Each row is followed by its group and then its class within the group.
-.05, .00, -.04, .02, -.02, -.11, -.12, -.04, .06, .21, -.02, .02, .18, -.03, -.07, -.01, -.25, -.03, -.08, .42, .06 -> Q600 > (5)
-.09, -.12, -.02, -.05, -.15, -.05, -.05, .04, .03, -.10, .00, -.01, .31, .02, -.15, -.01, -.38, -.08, -.09, .51, .00 -> q499 > (26)
-.10, -.05, -.06, .05, .01, -.02, -.19, .01, -.01, .01, .03, -.10, .02, .13, -.08, .07, -.17, .03, -.14, .48, -.02 -> Q600 > (5)
-.05, .03, -.01, .06, .01, -.14, -.07, .05, .06, -.04, -.16, .01, .23, -.05, -.19, .00, -.24, -.37, -.02, .49, .14 -> Q438 > (27)
-.06, -.02, -.06, -.04, -.07, -.10, -.05, .04, .13, -.08, .13, .00, .07, .70, -.05, .06, -.31, -.01, -.04, .46, -.06 -> Q600 > (17)
-.02, -.06, -.10, .10, .00, -.04, -.11, .01, .03, .02, .01, .04, .16, -.04, -.13, -.04, -.30, -.09, -.07, .48, .03 -> Q600 > (21)
-.05, -.02, -.15, -.03, -.09, -.19, -.12, -.08, .03, -.03, .04, -.05, .21, -.12, -.22, -.05, -.32, -.17, -.03, .34, .06 -> Q438 > (13)
.10, .06, -.05, .12, .03, .03, .08, -.03, .01, -.01, .02, -.14, .08, -.04, -.11, .02, -.19, .02, -.04, .36, .04 -> Q600 > (5)
.07, -.01, -.04, .02, -.13, -.16, -.03, .02, .09, -.01, -.04, -.02, .19, -.02, -.09, -.01, -.26, -.13, -.05, .45, .07 -> Q600 > (5)
-.04, .12, -.04, -.10, -.06, .01, -.02, -.02, .04, -.02, .06, -.02, .30, -.16, -.13, .04, -.27, -.07, -.15, .62, .02 -> Q600 > (5)
-.01, -.09, .01, .04, .07, -.05, .00, .00, .06, -.01, -.03, -.05, .11, -.03, -.12, -.02, -.19, -.04, -.08, .35, -.07 -> q499 > (25)
-.07, .02, -.05, .05, -.06, -.22, -.11, .16, -.02, .01, -.03, .01, .14, .02, -.02, -.01, -.21, -.04, -.04, .21, -.04 -> Q438 > (18)
-.07, -.08, -.01, .04, .02, -.13, -.03, .05, -.06, .01, -.03, -.03, .14, -.14, -.12, .05, -.03, .00, -.02, .39, .12 -> Q438 > (18)
-.05, -.09, -.07, .02, -.08, -.14, -.10, -.01, -.01, -.01, .01, .01, .32, -.02, -.12, .04, -.34, -.08, -.06, .57, .09 -> q499 > (26)
-.08, .05, .04, .12, -.07, -.01, .07, -.04, .09, -.04, -.07, -.03, .23, -.07, -.06, .00, -.25, -.05, -.08, .48, .02 -> Q600 > (5)
.02, -.04, .02, -.01, -.06, -.11, -.05, .02, -.09, -.02, .02, -.01, .10, -.02, -.13, -.02, -.29, -.02, -.09, .49, -.11 -> Q438 > (13)
-.04, -.03, -.01, -.05, -.05, -.28, -.02, .02, .02, .06, -.05, .00, .15, -.08, -.14, .01, -.23, -.07, -.03, .57, -.09 -> Q438 > (18)
-.02, .02, -.11, .05, .00, -.05, -.12, .07, .08, -.08, -.04, .01, .13, -.12, -.14, .11, -.31, -.05, -.11, .41, -.07 -> Q438 > (27)
-.05, .12, -.04, .02, -.05, -.01, -.04, .03, .04, -.03, -.02, .10, .11, .06, -.10, -.02, -.23, .01, -.10, .22, .06 -> Q600 > (21)
.01, -.06, -.07, -.12, -.03, -.13, -.09, -.02, .04, -.02, .00, -.14, .40, -.13, -.14, .05, -.48, -.02, -.09, .57, .05 -> q499 > (25)
.10, .00, -.03, .11, -.03, -.04, .01, .05, .01, .07, -.04, -.13, .13, .00, -.17, .19, -.24, -.01, -.09, .51, -.06 -> Q438 > (18)
.01, -.06, -.01, -.08, -.02, -.13, .00, .05, -.03, .04, .09, .13, .36, -.07, -.18, .01, -.29, -.12, -.10, .45, .05 -> q499 > (16)
.00, -.06, -.10, .14, -.07, -.15, -.07, .04, .13, .01, .03, -.08, .27, -.10, -.14, .03, -.29, -.25, -.09, .56, .01 -> q499 > (25)
-.03, -.15, -.01, -.02, -.09, -.09, -.06, .04, .02, -.08, .17, -.03, .13, .02, -.11, .03, -.20, -.05, -.05, .42, .01 -> Q438 > (18)
-.03, .07, .02, .10, .02, .00, -.09, .06, .04, -.03, .09, -.06, .13, -.02, -.11, .01, -.44, -.01, -.01, .38, -.11 -> Q600 > (5)
.07, .06, -.04, .26, .00, -.01, -.02, -.02, -.03, .01, -.10, -.02, .19, -.01, -.10, .06, -.18, -.05, .01, .36, .00 -> Q600 > (5)
-.05, -.02, -.13, .00, -.06, -.10, -.13, .03, -.16, -.04, -.03, .21, .02, .01, -.11, -.02, -.30, -.02, -.06, .39, -.06 -> Q438 > (18)
